[ -1  -3   3   5   1   3   5   2 -20   4   3   4  -5 -22  20  -7   0   0
   2  17  -1   4   8 -10  -2 -14  26  -4  -4  11  -1  -1  -2  11   0   0
  -1   0   7  -3   4  -5   6  -1  -4   3   1  17  -5  -1  -5 -20   2 -10
   2  -4  10  14   5  -1  -8   6 -15] -> <2>:[37]
[ -4  -6   2  -4  10   5  -5  -3  -9   2   2  -1  -5  -9  15  16  -7   3
  -1  -1  -2   2  19  -8  -6  -7  -3  -4  -1   0  14   3  -5  10  -5   0
   4  -1   0   2   7  -8   6   1  -6   3 -12   1   1  -6  -1   2   8   1
  -8   3   3   7  -4  12   2  33   2] -> <2>:[37]
[  3  -4   2  -8   1  -4  -1   1  -2   0   7  -1  10   1   8   9   2  -1
   0   9  -1  -5   9  -7   5  -8   0 -12 -13  -4   6  -1  -6  -2  12   0
   7   2  -3  -3   0   7   8   5 -17   5  -9  -1   0   3  -3  28   9   3
   9  -5   3  -3   1   6   2  13  12] -> <2>:[37]
[ -1  -5   4  -2  -2   2  -1   0   6   3   2  -5   4  -5   4   8  -7   2
   2  13  -1   7  -2   1   3   4  28 -21  -1  -2  21  -4  -3   7  -4  -1
   6   1  -3  -3  -8   3   6  -5   4   3 -10 -10   2  -7  -3 -19  20   1
   1   8 -10   3  -4   9   8  -3  17] -> <2>:[37]
[  1  -4  -7   4   7   5   0  -1  -6   2  -2   1   6   8  -6   1   8   2
  -5 -14   0  -5  -3  -2   2   1  34   6  -2  -8  -5   4   1  -5  -5   4
  -5   5  -6   6  -4   5   2   7  -6   0   7   3  -7  -1   3   6   9   5
  -8   4  -2  -4   0   2  10   8  -3] -> <10>:[30]
[ -2  -1  -6  -3   3   8   4   1 -20   1   0  10 -20  13  -7  18  -1   3
  -7  17   6   7  11  -8   4   0  13   6  -7   8  -6  10  -2   0  -5   9
   2   1   0   7   2  -6  11  -3   5  -3   8  -5   2  -6   4   7  33  -5
  -6  10   2   0   2   4  25  35  15] -> <10>:[29]
[  0   3 -11   9   8  20  -7   7 -24   3   2   9 -12   4  -5   8  -6   1
  -1  -3   5   0   4  -6  -2   4  23   3   1   4   5   8   4   9  -5   7
   1   0  -2  11   2  -6   5   4   0   1   5  10   5  -4   2 -14  28  -9
 -25   8 -15  -8   0   0  13  22  11] -> <10>:[30]
[ -1   2  -6  -3   8   4  -4   4 -14  -7  -1   6 -12  10  -2   7  -4   3
  -4   9   7   5   6  -2   8  -4  20  -8  -6   1   3   1  -6   1  -4   8
   1   8   4   5  -6  -9   4   6  -2   0   9  -2   0 -22  -3  11  31  -5
  -4  24   5  -1  -3   3  20  26   7] -> <10>:[30]
[  1  -7   1 -11  -5  -5  14   4  -1   2   8  -8  -4  -2   7  -5  -2   5
  -6   9  -2   8   8  -6   2  -6 -22 -14  -5   3   3  -2   1  -4   0   2
   0  -1  -2  -5   4  -1  -6   4  -6  -7  -3  -2   3   2   4  26  -5   8
   7 -11   2  -1  -2   7   4   6  -2] -> <2>:[32]
[  4  -1  -9   7  -6   4   4  -1  12   1   8  -3   3 -11   7 -10  14   1
   0  17   3 -12 -10   3 -13  -4  -5 -15  -6  -1   8  -4   2   8   7  -6
  -1   3  -7   4   5  -1  -1   7  -1   1   3  -3   1   3  -3  -9   0  -7
  10   0  -2   5  -5   3  -4  10   2] -> <2>:[32]
[  2  -1   1   4   4   0   2   7 -10  -6   8  -5  -3  -7   6   6  -9   9
  -1   2   1  -2   4  -6   9  -5  28  -5  -1   0   0   0 -13   9   3   5
   4   4   3   4   5   4  -4  -5 -10  -1   0  -7  -1  16  -2   2   0   2
  -3  -3  -1   0  -1   3   2   7  10] -> <2>:[37]
[  1  -2  -3  -7  10   8  -5  -3 -27   1   1   2  -2 -16  12  11 -10   3
   2 -24  -1   7  18  -2   9  17  33   7   3   5  11  10 -10  17  -6  -3
   8   0   8   4  -8 -11   6  -5 -11   2 -14   6   8  -8   2 -24  16  20
 -22   3  -4   3   1  21  27  28  11] -> <10>:[30]
[  1   1  -2  -4  -1   7   1  -1 -13   0   2  -2 -14   4   4   9  -8   5
   2   5   7  -2  11 -14   2  -2   5   9   0   3   7   5  -1   7 -10  -3
   1   4  -1   0   6   3   3   2  -5   1  -6   2   3  -8  -5 -15  30  -9
 -13  17  -1  -1   1   5  11  28  14] -> <10>:[29]
[ -5   0  -7   5  15   4  -4   0  -9  -2  -4   9 -17  11  -9  -5  10   2
  -3  -1   6   3   4   2   7  -2  22   7  -7   0  -9   7   1   7  -4   4
  -5   7   1   2   2  -5   0   3  -4   0   9   1  -3  -4   1 -10  16 -10
 -49   9  -4   0  10   0  11  19   5] -> <10>:[29]
[ -1   3  -8  -7   5   4   6   6 -17  -3   9  -6   3  -9   7   4  -3   7
  -2  15   4  -4   2  -7  -1 -10  16  -8  -4   5  -4   3  -5   0   3   2
   1  -3   1   4   8  -1   0   1 -11   2   5  14   0 -10  -1  22   4  -1
  -9  -2   5  -2  -3  -1   6  18   3] -> <2>:[32]
[  2   0   2  -9   8   0  -5   1  -7   1  10   3   3  -9  11  14   0  12
   1  11  -1   1  10  -7  10  -6   4  -9  -8  -3   0  -4 -11   5   8   8
   9  -2   4   6  -4   6  14   4  -7  -3  -3  -3   2   1   6   6  10   7
   2  -6  -2  -8  -7   8   1  15   8] -> <2>:[37]
[  7  -6   3   1   6  -2   6   6 -19   0   6   0 -10   1  17   6  -1   5
   1   5  -2   0   6 -11  -1 -15  18  -6  -8   7   2  -2  -3  -2   9   6
  -6  -1   3   2   8  -9  -1   6  -8   2  -7   1   2  -4  -8  15   6  -5
  -4   1   9   3   4   0  -2  22  12] -> <2>:[37]
[  6  -2   2 -15  18   3  -7   3 -12  -3   7   2  -1   4   7  21  -7  15
  -9   2   2  -1  15  -8  17   5 -37 -13  -9   2  10   2 -13   1  -4   7
   5   1   4   4   7   2  13   1 -14   1  -7  -2  -9 -11   0  17  15   6
  -5   2   4  -8  -4  17  19  34  -3] -> <2>:[32]
[ -2   7  -5 -10   4   4  -4  -1 -11  -3   3   2  -6  14  -7   4  -3   6
  -5   4   5   6  -1  -1   8  13  21  -1  -6   1  -1  13   6   8  -7   7
   1   7  -2   7   2   3   6   4  -5  -1 -13  -1  -1 -11   1  -7  15   1
 -11  12  -5  -7  -6   4  20  23   9] -> <10>:[29]
[ -9  -5  -6  12   0   3  15   2 -36  -1  -5   2 -21  -2   8   5  -4  -1
  -4 -20   0   4  -2  -7   4 -10  51   0  -7  10   1  11   1  -5   1   8
  -3   4   1   2   2 -24  -8   1 -11   9  -5   5   5  -6   6  26  10  -5
 -12   3   6   4   2  10 -27  36  -1] -> <10>:[30]
[  2  -5   8   1   5   0   8  -1  -1   2   5   5  -7 -16   2   6  -5   6
  -5  12   0  -4  -1  -5  -2  -9  29 -18  -1   7  -7  -2   1  -2  -1   0
   4   5   1   4   4  10  -9  -1 -10   3  -3  -2  -3   2   1  13   3  -6
  -8   1   2   1  -4   0   3   5   9] -> <2>:[32]
[  0  -2 -10   2  -3   1   2  14 -29  -3  10   1  -9   1   6  15   0   1
  -4  26   1  -3   5 -11   0 -25  16  -8  -7   1   0   8   1   0   9   9
  -6   6  -3   4   6   7   7   8 -17   5  10   4  -2  -7 -10  40  19   3
 -10   0   6  -6   1   7  14  40  11] -> <2>:[37]
[  0 -13   7  12  37   4   9   0  -8   0   1   3  -8 -26  27   3  -2  11
   8  11  -1   6   5  -2   1  -7  27  -7   4   5  16   1  -2  11  -7  -7
   7   1   1  -4   8  -8   8  -5   7   2  -8  -8   4  -5  -6 -42  -1 -12
  15   8   0  16  -1  -3  -6   1   6] -> <2>:[37]
[  2  -4   2  -5   4  -2   3  -8  -3  -4   3   2  -4 -15  12   9   3   7
  -6  11   0   1   1  -6  -1 -12  12 -12   1   1   2  -3  -3   1  14   0
   8  -2  -2  -1   8   2   2   5  -6   1  -5  -1   3   2  -3   9  -3  -7
   7   1  -2   2   0  -8  -3   9   5] -> <2>:[37]
[ -2  -4   1   6  -2   6   1   2 -11   2  -1   4 -16   8  -2   1   1   5
  -8  13   5   3   6   1  -6  -7   1  -4  -2   8  -3   4   7   2  -2   3
   0   1  -3   5   3  -2  -1   5   3  -1   9   0   0  -5   2   3  17 -10
  -6   2  -2  -2   3   4  10  19  10] -> <10>:[29]
[  6  -8  -3   1   2   6   5   3 -11   0  10  -2  -5  -5   9  -3   6   6
  -4  26   4   9  -1  -8  -2 -20  -7 -14  -5   3   7  -4   1  -7   4  -6
   2   2  -2   4   6   3   6   9 -14   3   6  -6   4  -7  -7  25  15 -11
   5  -3   7  -1  -1   1 -12  27   6] -> <2>:[32]
[  7   4 -10 -12   0   3  -1   7 -17  -6  -4   9  -8   8  -8  -2  -2   5
  -6  -9   3   4   7  -3   4  -1   8   3  -6   1  -5   0  -3   2  -2   7
  -4   2  -1   2   0   3  -1   6  -4   2   6   3   3 -10  -2  17  13   6
 -15   8  -4  -9 -12   8  18  24   2] -> <10>:[29]
[  2   0   5   1   3   5   2  -4 -16  -2   1  -4   3  -6   4  11   2   0
   0  15   7  -8   1  -2  -6  -4  25 -10  -1   2   9  -6   7  -2   2  -7
   2  -7   1   5   4  -1  -3   0  -7   3  -1  -3  -1  -4   0   4  15  -3
  -2   1   1   3   0   5   4   7  20] -> <2>:[37]
[  7 -14   1  -6   3   3  -2  -3 -18  -2   6  -6   3   5  14  16 -11   7
   2  10   3   4  15 -12  12   5  20 -11  -5   1  17  -5 -16  -7  -8   3
   9  -3   0   2   4  -5   9  -3  -7   0 -11  -1   4  -6   4   1  10  11
 -12   3   4   7  -9  16  25  18  15] -> <2>:[32]
[  1  -9   4  12   3   8   7   5 -13   2   8   5 -13 -26  21  22   6  -3
   9  20 -24   8  -1  -8  -8 -13  35  -8  -1  13  13  -1 -10   8   2  -3
   6  -1  -6   3  21  -5   4  -1   7   3   0   2   3   4  -6 -16  15 -22
  14   7   0   9   2 -11 -13  17  18] -> <2>:[37]
[ -1   2  -4  -5   5   1  -3   3 -10  -4  -6  -5  -6  10  -3  -4 -13   4
  -2 -16   3   6  14  -4   3   9  22  10  -5  -1  -4  12  -6   9  -2  13
   3  -1   5   0   5  -5   6  -3   2  -1  -7   2   0  -6   2   5  11   8
 -11  11  -7  -4 -23   8  32  10   7] -> <10>:[30]
[  0  -1   7  -6   1   3  -2   4   7  -1   7  -4  -1  -4   9   7  -4   3
  -3  -4   4  -5  -1  -4 -10 -12 -22  -8 -15   6   8  -3   5  -4  -4  -2
  -2  -1  -4   6   4  -6 -11   4 -13   2   2  -2   2  -3   0  19   3  -4
 -13  -3   6   6  -1  21  -1  12  -7] -> <2>:[32]
[  2  -1  -3 -16   4  -2   1   5 -12  -1  15   8   1   7  -2  11   4   0
 -12  20   3  -8  -7  -6  -3 -14 -12 -11 -11  -4  -6   3  -5  -3   5   2
  -1   6   0   4   6  12  16   6 -19   4   6  -3   2 -15  -1  36  13  -3
   7   4   1 -13  -1   3   4  33  -2] -> <2>:[32]

[ -4  -1   3  -5   1  -6  -1  18   5   1   0  -4   4  -1   3  -9  -7  -2
   5 -18  -6 -10   0  -5   3  -9   2  -6  -1  -3  -2   1   0  -4  -3   0
  -3   5   0   0  -3   7 -10   3   0   5   2   3   5   0   1 -11  10   4
  -4   1   2   7   6  -5  -4  -3 -12] -> (60):(95)
[  3  -5   1   2  -2   2  -5   6   0  -7  -3   3  -6   0  -5   3  -7   2
   1  -2  -1 -11 -15 -13  -3   3 -15  -1   2   0   0  -4   2   5  -1  -2
  -4  -5   0  -7  -3  -3  -6   0  -1   4  -2   4  -2   2   4   0  20   5
  -4  -1   1  13  -3  -4  -1  12  -9] -> (59):(82)
[ -2   1   0  -5  -6   0   2  10  -1   4   2   0   2  -2   1  -3  -6  -3
   3 -10  -3   2   2  -8   3 -14   5  -2   7  -3  -5   4   0  -5   0   6
   1  19   3   0   0   5  -7   3  -2   6  -6  -2   5   1  -5  -7   2   1
   3  -3   5   6   2   2   0   3  -5] -> (60):(96)
[ -3   0   1  -8   2  -7  -1   7   6   0   9   1   2   4   0  -2  -7  -7
   5 -10  -6 -11  -3  -7   1  -5  -8   2  -2   1   6   2   1 -11  -2   1
   1   3   1   0  -2  -1 -10   1  -3  15  -4   4   6  -2   7  -4  13   2
   2   2   8  -3  -1  -2  -1  -7  -9] -> (60):(95)
[ -5   0  -1  -2  -1  -3   2   7   0   3   3   1   2   1   2  -1  -9  -1
   5  -8  -3  -6   9   0   1 -10   3  -3  -3  -2   5   4  -2  -7  -2  -1
  -2   4  -1  -1  -2  -2  -1   1   0  -1  -3  -4  -1  -1   2  -6   3   8
   0   2   7   2   5   2  -2 -11  -5] -> (60):(96)
[  5   0   1  15  -1   1  -1 -16  -2   0  -4   1  -1  -2  -1   7   1   5
   8  -8  -2  -6 -19  -1  -5   6   2  -3  -5   4   1  -7   2   7  -1   3
  -1  -8  -4   2   0   2  -7  -1  -3   3 -12   4  -2   3  13  -3  21  38
  -5   5  -7   6  -4  -2 -13  10  -5] -> (59):(80)
[  1  -1   1  16  -4   0   0  -7  -2  -4  -3   4   3   3  -1   9   5   3
   4  -6  -3  -7 -19  -1  -3   0 -10  -2  -3   0  -2  -5   2   6  -1   5
   0  -2   0  -1   1  -3  -4   2   0   6  -9   4  -6   9   9   1  16  38
  -4   2  -5   1  -4  -1  -1   4  -3] -> (59):(80)
[ -8   4   2   5   1   2   3 -12   5   0   0   0  -4   1  -3   6  -3   0
   2   0  -4  -3 -12  -3   1  -2  -6  -1  -1   6  -2  -4   1   0  -7   1
   0  -5  -4   3  -1   0  -5   2   0   7  -4   4  -4  10   6   3  16  22
  -6   1  -3   4   2  -3  -2  16  -5] -> (59):(82)
[  0   1   0  14   5   0   3 -22   0   0  -3   0  -3   0  -6  11   2   7
   2  -3  -3  -3 -15   3  -3   6  -8  -4  -5   5   0  -5   2   1  -2   5
  -2  -3   1   3   2   4  -4  -2  -2   5 -13  -2  -3  11   8   8  19  38
  -5   1  -7   6  -3  -3  -3  -2  -6] -> (59):(80)
[  1  11   0  10  -4   2  -1   7  -4  -5   3   6   1   3  -3   8  -3   3
   4   2  -1  -1  -4  -6  -1  -5  -3  -5   1  -2   0   0   1   7  -4   1
  -6   1   4  -8  -5  -2   1  -1  -3   3  -6   4  -3   5   1  -5  10  16
 -18  -3  -2  17  -2   0  -3  17  -2] -> (59):(88)
[ 0  0  0  3 -7  0 -2  9 -2 -3 -1  1  1  2 -6  3  0  4  3 -6 -4 -1 -5 -3
  2 -2 -7 -3  3 -4 -4 -3  1  4  0  0 -6  2  2 -3 -2 -3  0  2 -6  3 -4  0
 -5  5  1 -3 17 20 -3  2  1 15 -2  0 -4 10 -1] -> (59):(88)
[  3  -6   1   2  -3  -2  -9   3   0  -6   0   4  -2   1  -4   1  -3  -2
  -4   5  -5  -4 -11  -5  -1   0  -6  -2  -2  -1  -2  -1   5   4 -10   1
  -2  -3   3   3   1  -2  -5   0  -3   6  -5   2  -1   2   3   0  15  16
  -3  -1   7  13  -1   2  -1  12  -4] -> (59):(82)
[ -4   1  -2   2   0  -1   3   9   2   4   2   2  -2   2   3   1  -7   1
   4 -16  -9  -8  -1 -13  -3  -2   2  -2  -5   1   1  -1   0  -3   0  -2
  -7   0  -2  -1  -1  -1 -10  -1  -1   4  -7   4   0   5   5  -2   3  11
  -4   3  -3   0  -7 -10   0  -3  -6] -> (60):(83)
[  1  -1   2   5  -4   7  -2   4   2  -2  -5   2  -2   1  -7   3  -4  -1
   3 -11  -3  -5 -15  -5  -2 -11 -14  -3   3  -3  -2  -2   3  10  -4  10
  -2  -3   4  -7  -3  -2  -9   0  -2   8  -3   1  -3   4  -1  -5  18  20
  -3  -1   1  16  -5  -3  -2  21 -11] -> (59):(88)
[  3   2   0   7  -3  -3   1  -5   0  -6  -5  -1  -5   2   0   7  -3   1
   4   5  -1  -7 -12  -4  -2   3 -18  -7   0   3  -4  -2   5   3  -7   3
   1  -9   5   3  -2  -4  -4   3  -2   8  -7   4   4  -2   6   5  17  15
  -4   0  -2  11  -7  -1   7  12  -2] -> (59):(80)
[ -3  -4   5  -4  -3  -1   2   4   0  -1   1  -2   0   3  -3   1  -4  -2
  -2  -7  -6  -4  -1  -3   2  -7  -4  -3  -3  -5   6  -1   2  -2  -3   3
  -2   1   1 -16  -1  -1  -6   1  -5   3  -4   0  -1  -1   1  -3  17  15
  -5   2   7   8  -2  -4  -2 -12  -8] -> (60):(83)
[ -3  -5   4  -1   0  -3  -3  10   0   0   0   3   3   2  -1  -2   3  -2
   6 -10   0  -1  -2  -5   5  -7   6  -4   1  -4   2   7   0  -2  -1  -1
  -4   3  -1  -5   3   4 -13   4   1  -1  -2   2  -1   0  -2  -9   6  22
  -1  10  -3   6   6  -1  -1  -2  -7] -> (60):(83)
[ -1  -3  -5  -1  -4  -4  -2  -4  -1   2   1   0  -2   5   5   8  -4   4
   2 -12  -7 -10  -3  -3  -2  -7  -7  -7  -5  -2   2  -5   3  -4  -1   4
  -3  -3  -3  -4  -1  -5  -3   3  -9   0  -7  -4  -4   7   7   3  19  28
  -4   6   0   6  -3  -6  -2 -14  -9] -> (60):(83)
[ -5   0   5  -6  -1   1   1   7   3   2   1  -1   2   4   1  -2  -9  -6
   4  -8  -7 -10   0  -6   2  -6  -4  -3  -5  -3  -2   3  -2   1  -3   0
  -4   2  -4  -1  -3   5 -13   5  -2   2  -4   2  -1  -1   1  -2  11  -8
  -2   2   3   3   1  -1  -3  -4  -7] -> (60):(95)
[  0   3   0   6   1   0   2 -12   3  -1  -8   2  -4   6  -2  10  -1   6
   3  -4  -5  -7 -10   3  -6   7 -21   1  -1   5  -1  -1   5  -2   0  10
   1  -6   3  -4   1  -8  -3   1  -6   8 -12  -4  -2   7  11   6  14  19
  -1   9   3   7  -9  -4   1  -1  -2] -> (59):(80)
